Here is a tiny trained network, its code and every weight. The questions are about switching its units off for an input and a target symbol, where a switched-off unit gives its printed mean instead of its output.

import numpy as np


def w(rows, s, z=0):
    codes = np.array(rows[::2]) - 128.0
    scale = np.full(codes.shape[1], s)
    scale[-1] = z or s
    return codes * scale


def f(y):
    return y / 2 * (1 + np.tanh(0.7978845608 * (y + 0.044715 * y**3)))


def softmax(a):
    e = np.exp(a - a.max(-1, keepdims=True))
    return e / e.sum(-1, keepdims=True)


def log_softmax(a):
    a = a - a.max(-1, keepdims=True)
    return a - np.log(np.exp(a).sum(-1, keepdims=True))


def net(x, mask):
    ids = ['αβγδεζηθλμξπτφψ'.index(c) for c in x.split()]
    T = len(ids)
    res = E[ids] + P[:T]
    u = 0
    for l in range(2):
        r = res
        for j in range(2):
            rows = slice(4 * j, 4 * j + 4)
            q, k, v = (r @ M[l][rows].T for M in (Q, K, V))
            z = softmax(np.where(np.tri(T) > 0, q @ k.T / 4**0.5, -1e9)) @ v
            o = O[l][rows]
            res = res + np.where(mask[u + j], z, o[:, -1]) @ o[:, :-1]
        u += 2
        y = f(res @ A[l][:, :-1].T + A[l][:, -1])
        res = res + np.where(mask[u : u + 12], y, B[l][:, -1]) @ B[l][:, :-1]
        u += 12
    return log_softmax(res[-1] @ U[:, :-1].T + U[:, -1])


Q, K, V, O, A, B = {}, {}, {}, {}, {}, {}
E = w([
[81,181,154,147,135,119,141,120],'α',
[185,110,106,201,128,67,94,148],'β',
[199,111,67,214,168,131,120,98],'γ',
[34,77,91,179,129,47,101,187],'δ',
[93,164,167,130,118,134,150,84],'ε',
[180,248,177,143,98,216,107,110],'ζ',
[34,110,176,171,53,113,187,68],'η',
[82,79,42,224,147,111,146,93],'θ',
[65,196,176,142,118,107,150,124],'λ',
[129,201,114,98,144,206,102,27],'μ',
[115,117,66,116,221,44,45,154],'ξ',
[61,57,182,79,102,95,99,83],'π',
[163,118,14,212,193,92,110,90],'τ',
[60,225,230,81,157,128,104,178],'φ',
[76,160,131,156,128,179,135,95],'ψ',
],0.012)
P = w([
[199,91,174,117,217,205,255,212],'0',
[179,210,36,131,144,227,216,81],'1',
[139,146,136,63,69,194,178,175],'2',
[123,166,120,80,111,134,171,127],'3',
[97,188,143,133,105,182,179,147],'4',
[89,155,137,101,109,140,112,124],'5',
[52,205,109,173,97,156,138,122],'6',
[49,161,152,159,68,217,75,180],'7',
[73,167,152,123,105,113,45,122],'8',
[39,230,161,195,108,146,93,145],'9',
[85,172,193,144,111,155,13,138],'10',
[134,201,253,113,161,63,20,106],'11',
[106,207,218,220,189,62,127,44],'12',
[59,93,85,177,180,207,231,60],'13',
],0.0072)
Q[0] = w([
[128,65,144,98,33,218,2,147],'L0H0',
[72,98,73,172,97,206,131,179],'L0H0',
[54,214,178,207,114,121,32,119],'L0H0',
[158,40,113,66,168,147,149,185],'L0H0',
[69,204,141,152,95,140,99,108],'L0H1',
[144,113,119,200,156,154,190,106],'L0H1',
[94,126,92,176,129,129,84,139],'L0H1',
[141,110,128,82,102,137,140,86],'L0H1',
],0.0072)
K[0] = w([
[114,197,54,191,80,188,130,177],'L0H0',
[56,178,83,142,156,92,167,87],'L0H0',
[90,136,189,229,126,98,1,87],'L0H0',
[183,120,37,97,96,175,227,138],'L0H0',
[94,97,157,226,146,98,53,108],'L0H1',
[174,127,144,114,147,108,168,97],'L0H1',
[109,141,78,134,123,132,65,153],'L0H1',
[165,192,106,101,113,83,153,161],'L0H1',
],0.0067)
V[0] = w([
[107,178,205,67,188,59,2,172],'L0H0',
[155,66,100,70,164,66,153,197],'L0H0',
[90,104,125,142,109,169,166,128],'L0H0',
[187,96,191,113,183,215,188,154],'L0H0',
[84,165,147,89,155,105,96,130],'L0H1',
[130,98,168,104,213,211,211,157],'L0H1',
[159,76,165,129,124,109,119,168],'L0H1',
[105,148,141,111,82,62,59,66],'L0H1',
],0.0085)
O[0] = w([
[112,2,119,132,74,210,119,138,255],'L0H0',
[145,169,135,66,81,137,175,224,12],'L0H0',
[98,129,108,99,150,75,124,121,146],'L0H0',
[41,177,68,141,83,135,54,134,147],'L0H0',
[126,73,109,113,116,155,207,100,173],'L0H1',
[50,186,26,155,64,126,96,177,187],'L0H1',
[87,136,151,56,128,131,129,147,78],'L0H1',
[175,116,199,100,137,161,174,104,104],'L0H1',
],0.0081,0.006)
A[0] = w([
[123,101,154,106,83,196,72,144,42],'L0N0',
[74,137,189,115,135,122,87,114,167],'L0N1',
[105,121,172,151,57,156,148,71,238],'L0N2',
[123,124,151,181,67,52,116,90,150],'L0N3',
[68,121,108,160,118,95,145,1,209],'L0N4',
[79,134,93,167,154,149,130,72,193],'L0N5',
[116,120,105,95,179,174,144,79,145],'L0N6',
[107,19,68,180,200,24,147,159,226],'L0N7',
[65,189,224,93,144,125,73,110,120],'L0N8',
[158,95,84,167,119,131,177,83,37],'L0N9',
[95,132,166,73,107,171,140,117,79],'L0N10',
[165,61,70,138,156,167,88,196,252],'L0N11',
],0.0084,0.003)
B[0] = w([
[135,62,80,92,121,120,96,149,178],'L0N0',
[26,208,194,102,109,114,174,124,186],'L0N1',
[62,160,109,159,123,200,113,142,241],'L0N2',
[49,96,104,185,101,115,182,133,169],'L0N3',
[73,123,191,79,146,139,170,157,255],'L0N4',
[121,108,114,49,168,67,90,138,235],'L0N5',
[104,131,161,105,67,186,49,57,151],'L0N6',
[211,125,96,148,253,82,87,124,184],'L0N7',
[131,203,222,95,140,121,227,135,187],'L0N8',
[165,200,162,143,125,79,106,152,149],'L0N9',
[105,136,83,172,118,142,100,145,155],'L0N10',
[88,155,176,127,164,18,98,152,167],'L0N11',
],0.0069,0.01)
Q[1] = w([
[60,150,154,72,139,183,113,122],'L1H0',
[91,58,138,97,44,127,175,123],'L1H0',
[211,130,129,105,122,169,209,124],'L1H0',
[188,85,38,95,163,39,123,101],'L1H0',
[216,84,69,188,132,39,101,243],'L1H1',
[202,142,53,177,253,115,3,121],'L1H1',
[115,83,83,120,139,42,64,146],'L1H1',
[126,88,145,92,124,80,74,112],'L1H1',
],0.0072)
K[1] = w([
[116,134,173,207,171,199,143,93],'L1H0',
[164,108,159,54,159,201,82,138],'L1H0',
[117,179,93,91,120,139,175,11],'L1H0',
[136,161,66,96,71,118,150,198],'L1H0',
[132,191,55,32,89,100,138,124],'L1H1',
[79,125,57,115,120,89,213,234],'L1H1',
[135,186,38,84,92,150,97,253],'L1H1',
[145,206,153,154,64,181,116,201],'L1H1',
],0.007)
V[1] = w([
[118,165,199,152,75,169,158,114],'L1H0',
[49,77,93,197,138,103,178,98],'L1H0',
[142,65,51,104,121,162,117,78],'L1H0',
[200,131,138,62,181,72,143,160],'L1H0',
[170,208,123,198,113,161,68,110],'L1H1',
[179,184,64,97,202,156,55,21],'L1H1',
[176,136,114,254,94,152,115,176],'L1H1',
[134,65,117,112,140,63,144,206],'L1H1',
],0.0073)
O[1] = w([
[135,85,92,164,51,19,114,166,161],'L1H0',
[186,70,194,14,217,81,154,127,220],'L1H0',
[159,177,225,213,229,134,136,122,32],'L1H0',
[133,124,92,160,194,218,182,81,5],'L1H0',
[61,150,141,180,123,103,25,79,96],'L1H1',
[71,135,160,217,208,181,94,119,44],'L1H1',
[29,186,151,82,54,95,115,1,50],'L1H1',
[135,117,129,19,88,189,231,119,116],'L1H1',
],0.0078,0.011)
A[1] = w([
[58,152,192,135,49,111,98,74,36],'L1N0',
[39,147,197,66,76,165,197,114,93],'L1N1',
[220,141,137,25,123,223,196,163,215],'L1N2',
[144,192,108,167,179,171,68,20,99],'L1N3',
[151,92,129,54,127,135,82,106,226],'L1N4',
[108,186,255,92,96,124,132,91,134],'L1N5',
[26,77,92,132,63,153,112,111,193],'L1N6',
[116,63,65,129,181,61,203,109,252],'L1N7',
[79,103,179,139,92,206,180,160,160],'L1N8',
[153,75,85,173,62,131,134,90,50],'L1N9',
[139,225,177,116,70,116,108,159,190],'L1N10',
[211,171,148,61,103,73,134,98,106],'L1N11',
],0.0066,0.0032)
B[1] = w([
[78,159,58,31,143,78,201,95,196],'L1N0',
[223,156,136,148,159,160,17,83,255],'L1N1',
[111,167,142,239,101,65,173,120,242],'L1N2',
[118,52,144,181,134,141,207,150,162],'L1N3',
[143,122,150,134,69,171,180,141,233],'L1N4',
[182,230,124,90,197,135,189,142,184],'L1N5',
[98,102,109,160,90,194,44,38,243],'L1N6',
[145,196,90,145,103,218,70,121,237],'L1N7',
[179,136,137,231,140,168,125,151,183],'L1N8',
[124,166,153,62,232,112,202,254,121],'L1N9',
[190,112,106,129,188,86,225,134,197],'L1N10',
[53,106,192,131,135,156,201,137,198],'L1N11',
],0.007,0.011)
U = w([
[191,154,124,63,121,121,115,62,95],'α',
[104,57,52,138,2,209,82,113,196],'β',
[25,145,165,126,112,62,133,88,25],'γ',
[116,174,131,155,94,196,134,141,133],'δ',
[147,163,130,113,144,111,82,180,179],'ε',
[86,155,161,206,138,80,82,192,17],'ζ',
[193,104,52,178,112,139,140,186,118],'η',
[107,114,110,117,140,166,146,150,232],'θ',
[138,142,117,113,124,112,99,161,73],'λ',
[193,194,161,164,172,124,92,182,75],'μ',
[163,165,126,208,69,136,147,106,249],'ξ',
[155,128,99,134,111,113,121,132,198],'π',
[94,140,128,214,75,197,130,148,39],'τ',
[92,128,156,68,137,75,220,159,110],'φ',
[162,165,130,101,162,137,74,126,154],'ψ',
],0.0075,0.002)

Each question gives the input, a string of symbols that net reads in full, and the target symbol t.
The units are the heads (4 rows each of Q, K, V and O) and the neurons (one row each of A and B). Each row of codes is followed by its name. A weight is (code - 128) times the scale printed after its matrix; where a second scale follows, it is the last column's (O, A, B and U).
mask holds one flag per unit, layer by layer, with each layer's heads first. A switched-off unit (its flag False) gives its mean, the last column of its rows in O or B, instead of its output. The means were averaged over made-up inputs and are rounded, as every weight is.
A unit's drop is (log p(t) with every unit on - log p(t) with that unit switched off) / (log p(t) with every unit on - log p(t) with every unit switched off).
The circuit of an input: a set's keep is (log p(t) with only the set's units on - log p(t) with every unit switched off) / (log p(t) with every unit on - log p(t) with every unit switched off). Starting from the 12 units with the biggest drops (on a tie, the unit counted first), units are removed one at a time, each time the one whose removal leaves the highest keep (on an exact tie, the one counted first), for as long as the keep stays at least 0.8.
circuit, biggest first: the units of the circuit, biggest drop first
unit that matters most: the unit with the biggest drop
k most important neurons: the k neurons with the biggest drops, biggest first
k most important neurons of layer l: the k neurons of layer l with the biggest drops, biggest first
heads that matter: for each layer, one digit per head in row order, 1 if its drop is at least 0.15 and else 0, layers parted by /
input φ ψ μ φ, target ζ: circuit, biggest first -> L1H1, L0N6, L0H0
input τ φ φ φ φ φ μ φ, target ζ: 2 most important neurons -> L0N6, L0N1
input φ ε φ φ γ η φ, target φ: circuit, biggest first -> L1N7, L0N8
input φ φ β ζ ψ θ δ η τ, target φ: circuit, biggest first -> L1H1, L0H0, L0H1, L1N1
input ψ φ φ ζ η ξ ψ λ γ φ β φ φ, target β: circuit, biggest first -> L0H0
input μ μ φ λ β μ η θ μ η, target ζ: circuit, biggest first -> L1H1, L0N6
input φ φ θ β μ φ μ β η φ μ, target β: heads that matter -> 11 / 00
input η ζ φ φ φ φ ζ φ φ θ β, target η: circuit, biggest first -> L1H1, L0N7, L0N8
input φ π φ, target η: heads that matter -> 10 / 01
input ζ φ η γ θ ζ τ τ, target ζ: circuit, biggest first -> L0H1, L1H1, L0H0
input π φ μ φ φ ζ η, target γ: circuit, biggest first -> L1H1, L0H0, L0N4
input τ ζ φ η φ η ε ζ ζ φ φ β, target τ: heads that matter -> 11 / 11
input ζ β θ ζ δ, target ζ: circuit, biggest first -> L1H1, L0H0
input φ γ φ φ η, target β: circuit, biggest first -> L0N8, L1N6
input ζ η φ η ε, target φ: heads that matter -> 11 / 11
input γ ζ φ θ θ ψ β ζ θ δ β α, target α: heads that matter -> 00 / 01
input μ φ ζ η ξ δ, target μ: unit that matters most -> L0N7
input β ζ η ζ η η φ δ η β ζ, target α: heads that matter -> 01 / 01
input ξ μ φ η φ μ φ η φ, target φ: 3 most important neurons -> L0N4, L0N2, L0N8
input φ η β φ ζ β θ, target φ: heads that matter -> 11 / 01
input φ β ψ η ζ φ δ η φ β, target φ: unit that matters most -> L1H1
input γ η η β θ η, target μ: 2 most important neurons of layer 0 -> L0N7, L0N1
input β β φ θ φ, target μ: 2 most important neurons -> L0N7, L1N1
input φ θ φ β φ ψ λ φ λ φ φ η, target β: heads that matter -> 00 / 00
input π δ φ φ φ μ μ, target ζ: heads that matter -> 11 / 11
input φ θ φ ε μ ζ φ φ β η δ θ δ, target φ: 2 most important neurons of layer 1 -> L1N1, L1N11
input φ φ η ζ φ ζ φ, target γ: 4 most important neurons -> L1N0, L0N1, L1N7, L0N7
input η φ λ ζ β ε ζ μ θ π φ φ φ ε, target β: heads that matter -> 00 / 00
input η μ φ θ η μ η ξ φ φ α β φ, target α: 2 most important neurons of layer 1 -> L1N1, L1N5
input η θ θ φ β β, target η: unit that matters most -> L0H0
